Below are the code and all the weights of a small trained network. Each question names an input and a class and asks about switching units off, where a switched-off unit gives its printed mean instead of its output.

import numpy as np


def w(rows, s, z=0):
    codes = np.array(rows[::2]) - 128.0
    scale = np.full(codes.shape[1], s)
    scale[-1] = z or s
    return codes * scale


def norm(h):
    return h / np.sqrt((h * h).mean(-1, keepdims=True) + 1e-5)


def f(y):
    return np.maximum(y, 0)


def log_softmax(a):
    a = a - a.max(-1, keepdims=True)
    return a - np.log(np.exp(a).sum(-1, keepdims=True))


def net(x, mask):
    res = np.array(x, float).reshape(1, 5) / 4 @ E
    u = 0
    for l in range(3):
        y = f(norm(res) @ A[l][:, :-1].T + A[l][:, -1])
        res = res + np.where(mask[u : u + 6], y, B[l][:, -1]) @ B[l][:, :-1]
        u += 6
    return log_softmax(norm(res)[-1] @ U[:, :-1].T + U[:, -1])


A, B = {}, {}
E = w([
[239,176,148,47,208,96,145,53],'x0',
[172,102,207,75,84,182,184,198],'x1',
[196,150,142,197,4,85,104,136],'x2',
[111,123,177,144,140,93,131,135],'x3',
[213,107,83,190,125,200,116,161],'x4',
],0.0038)
A[0] = w([
[136,144,144,194,162,112,100,85,7],'L0N0',
[141,70,86,170,161,135,55,97,153],'L0N1',
[72,64,164,80,132,80,126,71,145],'L0N2',
[149,134,137,121,160,111,192,95,106],'L0N3',
[75,180,169,117,86,122,120,68,83],'L0N4',
[197,120,151,253,217,214,106,146,53],'L0N5',
],0.0058,0.0013)
B[0] = w([
[170,189,96,173,145,144,60,46,174],'L0N0',
[84,130,176,75,125,138,131,31,218],'L0N1',
[152,212,24,116,157,111,186,170,234],'L0N2',
[164,109,144,192,63,87,114,179,186],'L0N3',
[165,139,90,119,45,204,180,100,198],'L0N4',
[56,252,25,35,119,3,201,178,254],'L0N5',
],0.0046,0.0034)
A[1] = w([
[105,99,148,127,233,119,174,110,66],'L1N0',
[119,120,39,193,190,114,37,28,212],'L1N1',
[193,107,153,103,129,202,167,243,250],'L1N2',
[105,93,124,111,220,116,47,213,92],'L1N3',
[75,95,135,101,254,143,170,141,33],'L1N4',
[193,174,139,107,186,78,72,117,65],'L1N5',
],0.0052,0.0012)
B[1] = w([
[112,115,126,162,109,166,114,158,171],'L1N0',
[111,137,254,144,164,159,145,147,253],'L1N1',
[60,165,215,143,185,141,107,48,236],'L1N2',
[161,78,32,152,144,152,130,178,149],'L1N3',
[210,126,75,207,107,197,91,151,197],'L1N4',
[118,28,118,75,90,132,132,135,202],'L1N5',
],0.0068,0.0041)
A[2] = w([
[136,131,151,142,22,64,59,85,27],'L2N0',
[3,65,118,183,103,149,50,187,157],'L2N1',
[150,226,240,137,52,106,112,128,213],'L2N2',
[226,60,157,87,183,104,122,102,2],'L2N3',
[106,85,83,125,202,145,112,197,135],'L2N4',
[57,227,82,119,40,114,197,193,128],'L2N5',
],0.0045,0.00082)
B[2] = w([
[135,99,66,112,117,254,147,176,181],'L2N0',
[205,174,193,59,90,43,71,65,208],'L2N1',
[80,114,61,162,207,146,90,180,253],'L2N2',
[83,43,154,150,65,79,101,100,170],'L2N3',
[159,54,104,189,48,90,140,154,169],'L2N4',
[185,119,127,100,139,96,188,105,238],'L2N5',
],0.0063,0.0051)
U = w([
[42,224,222,154,168,151,72,104,255],'0',
[185,101,43,213,50,186,90,207,66],'1',
[133,227,63,57,89,50,235,144,37],'2',
[170,100,194,87,3,23,69,82,79],'3',
],0.0059,0.0009)

Each question gives the input, the list of numbers given to net, and the class t.
The units are the neurons (one row each of A and B). Each row of codes is followed by its name. A weight is (code - 128) times the scale printed after its matrix; where a second scale follows, it is the last column's (A, B and U).
mask holds one flag per neuron, layer by layer. A switched-off neuron (its flag False) gives its mean, the last column of its row in B, instead of its output. The means were averaged over made-up inputs and are rounded, as every weight is.
A unit's drop is (log p(t) with every unit on - log p(t) with that unit switched off) / (log p(t) with every unit on - log p(t) with every unit switched off).
The circuit of an input: a set's keep is (log p(t) with only the set's units on - log p(t) with every unit switched off) / (log p(t) with every unit on - log p(t) with every unit switched off). Starting from the 12 units with the biggest drops (on a tie, the unit counted first), units are removed one at a time, each time the one whose removal leaves the highest keep (on an exact tie, the one counted first), for as long as the keep stays at least 0.8.
circuit, biggest first: the units of the circuit, biggest drop first
unit that matters most: the unit with the biggest drop
top k neurons: the k neurons with the biggest drops, biggest first
top k neurons in layer l: the k neurons of layer l with the biggest drops, biggest first
input [-6,4,-8,3,2], class 1: circuit, biggest first	L1N4
input [6,3,-5,-6,2], class 3: circuit, biggest first	L2N2, L2N3, L0N2
input [-8,-1,-5,1,-4], class 3: top 2 neurons	L2N1, L2N2
input [6,8,3,7,5], class 0: circuit, biggest first	L1N2, L2N2
input [-8,1,-4,-7,4], class 3: circuit, biggest first	L2N1, L2N2
input [-4,4,-3,-7,6], class 2: top 2 neurons	L0N5, L1N1
input [-6,5,-6,5,-1], class 1: top 2 neurons in layer 1	L1N4, L1N3
input [-6,0,2,5,-7], class 2: circuit, biggest first	L0N2, L2N5
input [6,-3,0,0,-4], class 3: circuit, biggest first	L1N5, L0N5, L2N3
input [0,1,8,8,-5], class 1: circuit, biggest first	L2N0, L2N2
input [-3,5,-8,0,-5], class 1: top 2 neurons	L1N4, L0N5
input [6,-2,-6,5,5], class 1: top 2 neurons in layer 2	L2N1, L2N5
input [0,3,6,-6,8], class 2: top 2 neurons	L0N5, L2N5
input [7,-2,1,-7,4], class 3: circuit, biggest first	L1N5, L2N3, L0N2
input [-8,2,0,-2,6], class 3: top 2 neurons	L2N1, L0N2
input [2,-2,-8,6,6], class 1: top 2 neurons	L1N4, L2N4
input [-7,3,3,-2,-8], class 2: circuit, biggest first	L2N5, L0N2
input [-8,-7,2,-3,-4], class 3: top 2 neurons	L2N1, L1N2
input [-7,4,2,-1,4], class 3: top 2 neurons in layer 2	L2N1, L2N5
input [7,-6,2,-2,5], class 3: circuit, biggest first	L1N5, L2N3
input [0,2,4,6,0], class 1: unit that matters most	L1N1
